Each row is followed by its class.
[  54   46 -109  110   -7  -23 -268   40  106  101  -12   75  -17  -64
  -47  276  213  281   80   41   91  178   35  -88 -191  377 -140  141
 -314   52   -7 -482  155  171 -369  108 -178  269  240  180  -99  -90] : vod
[-171 -116 -163  289  -51  128 -306   60  -50  287 -157 -113   46    5
  106  383  -46  -12 -102   67   72 -156 -184  126  -70    0  144  -72
   26 -272  176  -33   81   80    5   26   88  211  -98 -191   24  175] : Mim
[-109 -221 -128  273   31  102 -413   85  230   26 -126  -80  -81   72
   65  453   51  378  227   74    0  431  186  -59 -170  425  -67   83
 -302   64  226 -383   63  186 -596  153 -349  263  247  140 -206  -88] : taz
[ -86 -160 -432  479 -116   -8 -411   54    9  303 -240 -172  101 -103
  168  589  -16  280  173 -138 -106  -41  -68   95  184  175   23 -176
  -55 -261  307   45  -72  258 -134   81  -34  292   48 -116  -87  266] : vizum
[ -75 -230 -282  277   66   53 -457  256  -30  255 -347 -172 -145  -48
  154  308  -64  112  100  122  157  -52 -176  179  123  168   13   -7
   84    2  259 -197  -12   25 -140   -3 -160  200 -194 -252  -91   87] : Mim
[ -80 -103 -304  386  136   76 -351  112 -108  112 -182  -59   70 -217
  204  414   10  -41 -212   -7  123 -154 -344  -86  191 -123  241  -12
   90  -44  316  -58  -31   -9   16   70  188  244 -328  -25   -8  -50] : taz
[ -62 -128 -285  218   25 -116 -439  332  -65  444 -348 -184 -164   40
   85  142  -78  283   90   37  198  -57 -105   63   73   76  -54 -149
  -58 -157  121 -218  -93  127 -213  105 -121  136 -151 -231  -83   80] : Dage
[ -32   65  474   60   43  101 -291   -8    5  228 -103 -141  -74  198
  -82   92  -59  332 -679 -195  260  382   46    7 -330  192 -102   61
  129 -151  344 -350  -69 -337 -538  -83 -202  -19  -49  -70 -122 -337] : vizum
[ -35 -320 -328  233   81   76 -398  217  -20  248 -292 -140 -196   23
  127  167  -54   -1  145   76  187 -145 -134  173  -57  236  164  -65
   84 -164  149 -199  118   69 -130  -51  -90  184 -140 -222 -106   81] : Mim
[  23 -212 -105  301  103  132 -310   91  111   83  -66   27 -127 -155
   42  426  -15  237  -60  104  216  335 -247   71  -49  288 -257  348
  -35   47  300 -482  192  -67 -276   24 -184  156   18  -14 -137 -159] : Kek
[ -81 -106 -197  287  -26   80 -272  143  -65  309 -171 -124   -4   18
  156  408  -36   10   70   15   53  -11 -222  120  -28   75   34  -25
   34 -354  258   -1   92    8   21  -36  -25   27 -107 -191  -23  150] : Kek
[ 201   18 -189  -60  202  227 -291  237  217  146  -69 -104 -300 -116
   89  438  174  112  139  197  284  313 -308 -172 -315  480   -5  168
 -119  101  -76 -899  473  -11 -287  -14 -328   74  107  111 -207 -191] : Dage
[ -78 -167 -329  248   -4  -31 -412  237  -57  339 -331 -173 -118   -7
   94  270  -10  139  171   36   68  -60 -172  189    6  153   31 -145
   30 -156  165 -136   67  124 -120   60  -72  173 -143 -268  -83  251] : vod
[ 107 -255 -419   73   61   66 -493  108 -146  363  -94 -220 -172 -129
   62  160   45 -142  364   -6  211 -302 -188   84  -99   51  115   23
   46 -362  161 -124  111  209   52 -100  -26   60 -155 -232 -173   63] : taz
[ -58  -92 -557  210  158   -1 -312  259  -64  204 -175   23  -10  -14
  211  210   77   23  226  145   83 -339 -221  -75   23  131  160  -64
 -313  -85  -47 -230   74  217 -126   78  113  341  -14  -33   53   40] : Sop
[ -45 -118 -333  253   67   17 -498  261    9  333 -362 -208 -126  -72
  185  404   14  150  190   33  107   46 -172   22   64  269   17  -34
  -71 -138  229 -283   43   56 -245   13 -127  180 -110 -182  -98   51] : Rulud
[ -37   42 -106  129   65  148 -235   31  -25   -6  112   47   91  -98
  -65  350  149  129  113  274   51  -79 -257 -151 -220  219  105  107
 -328  125 -182 -487  300  196 -285   68 -120  418  212  217   -3 -107] : Sop
[ -22    0  162  213   25  223 -187   71   41  -85  126   58   38 -202
   26  592   70   98 -130  216   96  293 -334  -67 -160  246 -149  324
 -125   -2  197 -459  359 -127 -185  -34  -72  181  112  104  -77 -199] : Sop
[ -68   24  -28  193 -205    2 -211   52    3  336 -293 -174   13  108
   27  172   36  132 -130 -114   47   -6   -5  164 -123   34  -27  -79
  124 -319  213   19  -52   61  -95   97 -113   -6 -133 -352   42  297] : Kek
[ -58   46   45  135   30  102  -24  -44  130 -145   88  232  149 -138
   21  374  160  124  -18  227  -56  147 -142 -204 -147  256  -92  263
 -314  176  -23 -391  278  153 -200  111  -52  385  211  223   23  -80] : taz
[ -81  -53  117  101   19   96 -166  110   83   17    9  106   11 -126
   -4  282    3  157 -193  215  167  250 -248  -75  -98  369 -130  278
  -91  108   68 -494  261  -13 -183  -20 -122  193   41  161  -78 -124] : Kek
[  63  -78 -323   91   -7 -106 -373  224  139  303 -458 -148 -202  -68
  181  294   59  139  324   43   83  109   87   90  -10  286 -133   -1
 -103 -134  135 -284   -1  174 -293  162 -214   75  -54 -226  -74  170] : Rulud
[   4    9  125   66  139  208 -131  -21   29 -110  113  120  -35  -47
  -19  350  129   82 -107  201   84  187 -161  -69 -254  385    7  306
 -178  182   28 -503  417  -28 -265  -51 -129  274  210  165  -86 -184] : taz
[-153  -76 -441  274   69  -40 -542  125 -126  165  -31  -24  145 -120
  161  253   82  146  374   23  -94  -61 -181 -276  179  201  215  -63
 -498 -144   35 -280   18  174 -208  -95  -80  273  128  130  -86  -97] : Dage
[ -59 -147 -423  358 -107   79 -356   -3  -65  337 -186 -180   23  -21
  139  439    9   23  145  -80 -111 -219 -125  238   73   64  -36  106
  -51 -298  248  109   31  260  -65  100  124  392  -28 -329   47  337] : Dage
[ -57  -64 -149  224  -25   77 -344  160  -18  309 -410 -277  -88   91
   60  330  -25   74  -35    8  110    1 -104  218  -90   19  194 -193
  268 -111  231  -63   26   52 -214  111 -267   14 -240 -215  -66  295] : Rulud
[ 119  140    4  127  131   84 -119   61   68 -218   83  145   39 -157
   28  520  274  197   73  151   77  226 -144 -186 -153  399   33   84
 -197  266  -28 -540  306  -20 -289   -6 -132  210  245  297  -77 -207] : Sop
[ -74  -10  172  160  -27  199 -252  -21   20  -15   70  -25    3  -99
  -36  491   47  205  -79  180   74  244 -180   27 -250  270 -211  200
  -76  -16  201 -411  269  -46 -301  -52 -161  174  156   -8  -62 -136] : Sobe
[ -92 -101 -118  276    1   -8 -297  223 -140   62 -204 -135   12 -148
    6  293  -82  159 -102  119  104 -140 -395  125   65   57   47 -217
   53  -40   64 -213  -53    7  -21   27   88  242 -128 -204  -47   77] : Sop
[  98   -7  -65   76  141  122 -236  166  164   16  -77   44 -117 -177
   87  460  108  110   22  256  213  326 -333 -190 -163  338  -97  285
 -155  131   26 -693  342  -15 -221   31 -176  116   72  148 -113 -214] : taz
[ -12 -314   -8  177   87  178 -336    7  265  178  151   -6  -24   57
  140  318   46  -35  195  -65   14  342  -98  -60 -213  288   -5  306
 -240 -352  289 -214  214   44 -213 -128 -197  121  131   61 -137  -65] : Mim
[ -59    6  166  236  -18  125 -191  -51   -1 -104  160   93  101 -119
  -50  487   79  179 -101  117   41  234 -142  -52 -137  246  -55  174
 -186   73  110 -364  221   -6 -244   -7  -98  263  209  180  -62 -162] : Mim
[-237  -55 -125  433  -85  -21 -306  213  -73  267 -282 -121  107   99
  164  307 -143  316  -57  -45  -27  -40 -182   60   99    0  -37 -217
  -74 -370  219   63 -212  -25 -202   34   55  144 -111 -248   64   28] : Mim
[ 147  -27 -115   49  125   46 -261  164  137   46 -109   -6 -162 -130
  -48  386  154  267  222  226  151  246  -90  -63 -193  511 -105  123
 -168  200 -129 -667  334  136 -346   70 -304  262  245  123 -217 -100] : vizum
[ 238  113  -97  -87   76    4 -421  258  276  308 -325 -193 -385    5
   34  266  115  387  275   98  290  452   39 -106 -284  537 -138  109
 -185   26 -136 -874  219   43 -625  130 -529   21  192   -7 -243 -253] : vizum
[  37   46  493  -42  107  164  236 -291    6 -258  311  362   75   45
  -69   51  118  -59 -585  -75   80   67   22  -79 -308  180    3  209
   34  107    7 -162  238 -131  -71  -25  218  161  205  151   69 -276] : Sop
[ 142   23  -28   50   59   54 -197   58  194   56  -64   38 -140  -48
   51  390  170  196   38   80  115  319 -115  -13 -225  498 -132  270
 -192   90   13 -588  344   58 -283   10 -253  154  176  146 -107  -46] : Sop
[ -39   76 -170  172  -74  104 -171  103  204  109    7  105  133 -163
   -9  483  137   59  215  318  190   81 -400 -126 -315  241  -92  372
 -495  -97 -178 -559  283  212 -223  217 -106  282  147  223  103  -77] : taz
[  36   43  159   32  131   65  -64  -42  -29 -104  128  169   26 -203
  -29  315   54  107 -339  165  143  129 -253 -171 -136  185 -170  230
 -115  141   64 -431  244   22  -91   39   73  251   89  124  -42 -189] : Sop
[   2 -125 -262  120  208   25 -346  223  -17  243 -297  -65  -98  -25
  182  263  -25   52  -87  101  238  -43  -85  -55   93  118  131   13
  -17  -25  198 -282   17   15 -170   71   -9  172 -132  -75 -108  -45] : Kek
[-142   71  131  218  -65  132 -248   68   71  -33   16    9  105 -137
  -18  581  111  255   84  213   29  244 -185  -39 -208  331 -261  119
 -231  -41  151 -390  196   10 -310   -9 -148  225  224  135  -41 -109] : Mim
[ -46  -37  167  188  146  169 -149   78   43 -104   40   81   32 -170
   24  415   40  140 -288  192  173  190 -231 -203 -182  172  -75  115
  -69  121  166 -460  197  -77 -209   30  -32  231   28  144  -88 -276] : Dage
[   8  -96   34  239   72  158 -275   59   88  -11  -19   22  -50  -53
   20  419   82  135 -117   88  176  260 -254   21 -176  257  -20  232
  -59   99  188 -489  261  -74 -254  -63 -171  139   16  144 -103 -150] : Kek
[ -29   65  -44  152   99  151 -115   16  160 -128   76  142  109 -121
   79  481  186  100   31  203   38  130 -136 -179 -189  231  -41  287
 -314   71   29 -429  327   76 -312   80   -1  321  216  226   44 -104] : Dage
[ -23 -197  -89  399   98  376 -420  -53    6   31  185  -32  -16 -329
   79  603  -26    9  -53   99  130  261 -422   -3  -37  398 -133  487
  -41  -12  365 -488  373 -148 -120 -263 -147  197   85   73 -174 -266] : Rulud
[   5 -224 -281  255   37  163 -332  193   29  265 -282 -247 -115  -47
  157  388  -21 -119  127  129   76 -106 -372  180   -8   57  262   25
  171  -31  196 -149  304   44   73  -39 -249  135 -264  -86  -79  249] : vod
[  44  114  -34  138  -77   64 -259   43  142  138   38  -16  -66 -216
   43  552  137  176  221  151  -11  318 -210  -81 -172  361 -374  327
 -339  -42    1 -493  308  199 -224   89 -192  192  265   49  -29  -13] : Dage
[ -63 -150 -314  328  -55   96 -496  182  -18  341 -349 -305 -111  -59
  120  399  -76  133  185   79  109  -11 -264  196   16  143   55  -35
   59 -130  226 -239   76   50 -167   20 -219  122 -166 -291  -77  164] : Sobe
[-134  -33  -78  235   92  -47 -257  190   -8   84 -261  -31   42  -45
  170  263   55  110  -51   58   83  -79 -109  -54   47   18   31  -34
 -103  -18  271  -96   -7   16 -160   69   17  219 -129  -60   45   61] : Sop
[ -62  -80 -103   71  180  246 -217  175   60   39   86   87 -121  -79
   11  335  117  125  139  304  235   78 -342  -37 -158  438   60  307
 -207  273  -80 -684  488   14 -276  -44 -193  332  100  214  -59 -134] : Dage
[-111 -243 -362  476  -27  162 -528  210   11  262 -188 -241  -55  -96
  172  390  -48   73  240   69   40  -99 -252   75  -31  -11  102  -49
  -49 -288  331  -73  105   72 -171  -34 -143  152 -121 -261  -66   51] : vod
[   3  -38   42  201  -59  226 -120  -77  283  134  118   83   75 -106
   15  505   63  124   39   83  138  380   57  -62 -278  403 -168  336
 -172 -109  100 -344  198   69 -206   60 -277  109  258  214 -117 -117] : vod
[ -15   18  218   79  153  264  -41  -69   44 -187  151  185   57 -281
   45  367   43   -7 -403  243  166  149 -325 -214 -169  164 -175  422
  -57   93  240 -459  331 -171  -18 -123   27  183   68  131  -69 -344] : vod
[  15   79    1  -55  149    7 -180  174  143  -20   35  143  -45 -200
  -20  327  154  349  -33  249  223  292 -147 -255 -126  367 -308  206
 -355  244  -57 -794  163   30 -373   54  -74  230  245  234  -96 -271] : Sobe
[-151 -302  -79  347 -149   36 -529   77 -181  456 -253 -298 -159   48
  -66  197 -254  255 -270   -9  215  -81  -51  418   12  -69  -13 -140
  247 -327  312  -43 -151   39 -186  109   33  133 -195 -571  -91  194] : Sobe
[  26  234   35   82  184  -33 -115  -70  -64 -115  117  257   62 -162
    5  141  166  245 -505  -13  204   90  -81 -296   57  184  -77  202
 -210  284   35 -474   10  -52 -269   67  127  278  116  229   52 -369] : Kek
[ -77 -341 -321  372   24  195 -358  274  -54  336 -209 -252 -136  -65
  114  299  -87  -76    1   60  232 -192 -389  237   39 -145  186   11
  314 -164  342  -67  188  -51   73  -52 -100   44 -401 -254  -40  215] : Rulud
[ -32   13  -33  185   11  158 -270   33  109   46   53   34   -4  -79
   15  503  119  130  113  185   80  209 -186  -69 -262  382  -91  254
 -349  -56   -5 -540  332   97 -296   49 -145  324  293  137  -63 -120] : Sop
[ -84 -232  295  254  187  322 -272   29 -137 -129  100  -86 -100    6
  -38  416 -104   72 -209  107  131  270 -360   43 -169  182  206   44
  248  196  327 -311  422 -234 -283 -233 -224  107 -106   80 -196 -215] : Sobe
[ -97 -139  160  239   90  273 -129   20   53 -134  149   89   78 -155
   29  458    3  -13 -186  208   65  233 -287  -46 -127  281    7  374
  -82   43  248 -304  389 -123 -150  -74  -60  232   96  136  -85 -130] : Mim
[ -69 -127 -131  285  115  170 -373  128  136   -6   -7   19  -30 -137
   40  461  117  332  209  189  101  278  -72  -91 -130  455  -81  171
 -274  147  136 -578  223    2 -428  -51 -360  273  243  193 -195 -249] : Sobe
[   8  235  303   51   42  125  -73  -10  -37  -52  118   68   53  -47
  -34  438   61   61 -396  141  221  162 -202 -161 -317   63  -60  168
 -131  -94   33 -397  291  -94 -251   79  114  115   80  112   70 -235] : vod
[ -42 -259 -166  311    3   -1 -405  255  -53  285 -317 -221 -114  -62
   63  327  -93  182   59  -18  170   51 -157  190   95   94   21 -130
  179 -161  324 -121  -38  -12 -160   18 -160   90 -231 -218 -156  117] : Kek
[ -62 -170 -443  472  -70   -7 -492  245   14  290 -290 -332   13    4
  156  419  -15  165  146  -69    2 -169 -253   89   29   58  366 -320
  -17 -243  131  -51  -78  222 -192   26 -182  251 -136  -69  -34  243] : vizum
[-318 -169 -339  495 -198  128 -380  157  -22  438 -137 -114  164  -52
  154  487  -97  102  165   60  -32 -105 -372  183   55  -66 -109  109
 -182 -426  291    8   50  128  -46  107   40  275 -157 -218  109  251] : Kek
[ 520  100   70 -152 -161  -37 -213  103  122   76 -229 -379 -314   -6
 -341  283  166  150  355  222  181  189   96  322 -471  423  -27  -12
  152  259 -424 -609  423  188 -273   23 -494  -38  226  -33 -276  181] : Kek
[ 188 -228   53   71  174  192 -185  -30  -90   25   44  -19 -103 -111
  -68  110 -109  -53 -293  123  298  146 -246 -100 -112  105  296  180
  207  124   92 -438  246 -169 -103  -23 -100   42 -187   23 -225 -302] : Mim
[ -35   90   96   88   35  157  -42  -90  112  -64  161  143  165  -89
  -16  403  150  208 -177  133   66  161   18 -201 -246  150    9  124
 -213   53   43 -411  202   10 -284   95 -108  246  238  203  -15 -170] : Sobe
[  23  -52 -407  232   -7  -56 -237  169   96  154 -396  -92  -42   12
   94  206   22   92  385  182  -17 -160  -66   87 -129  216  146 -199
 -181 -187 -240 -188    8  248 -184  226 -128  249   89 -157  -11  116] : vizum
[  40  -15 -100  173   15   67 -189   99  233    7 -111   47    0 -131
   82  506  183  145  100  144   92  272 -151 -177 -228  353  -33  181
 -231  -12   66 -503  260   95 -283   83 -194  220  180  199  -72  -99] : vizum
[-192 -284 -454  477  -98    2 -354  144 -274  169 -132  -59   43 -128
   50  351  -94    5  236  127  -39 -295 -469  319  145   -7  121 -116
  -19  -92  157   28  168  147  160  -41   94  291 -193 -243   16  311] : vizum
[  -1 -115 -433  223  -51  -81 -346  197   29  369 -346 -161   -4 -111
   50  342   14  157  195   -4  228 -119 -138  120   91  150   55 -104
   -8 -280   79  -93 -201  201  -83  226  -30  177 -105 -201  -45  178] : Kek
[ 231  123   -7  -49  111   18 -215  161  121   19  -71  -27 -187 -194
  -52  288  137  327  -48  167  322  266  -99 -194 -169  348 -184  167
 -149  249 -107 -781  182   -7 -384   68 -275   47  145  193 -143 -318] : vod
[ -20  145  110   94   70  -57 -138    5  107  -41  -20  161   73  -79
   23  312   98  354 -300   34  111  286   62 -232 -135  347 -180  114
 -329   83   79 -446   24   37 -394  109  -33  234  238  235  -50 -238] : vod
[ -14 -107 -233  216   43   31 -322  227  -11  261 -321 -140 -107  -33
  152  338  -31   35   40   83  124  -25 -217   66  -32  138  101 -102
   51 -163  105 -225   84   33  -63   34  -85  118 -142 -138  -82   54] : taz
[ -69 -186 -295  273  190   95 -434  119  -64  248 -271 -103 -107   37
  236  218  -69   97 -233  -47  132  -87  -91   33   65   79  242 -139
  130 -101  341 -125  -47  -38 -157  -28  -60  134 -176 -199 -129  -61] : Sobe
[  -8   47    8  128   82   78 -208  178   86    2  -67   -9  -89  -83
  -47  321  142  243   37  206  214  161 -247  -92 -269  361  -55  109
 -216  206  -84 -627  261   51 -270   34 -247  205   95  241  -95 -149] : vod
[  48  -74 -226  135  261  261 -328   84  -13 -106   -2  -68  -28 -191
  -12  192   53  139   11  252  245 -136 -281 -269 -101  255  260   97
 -113  324 -117 -608  165   73 -343  -69 -233  365   -2  189 -120 -344] : Sop
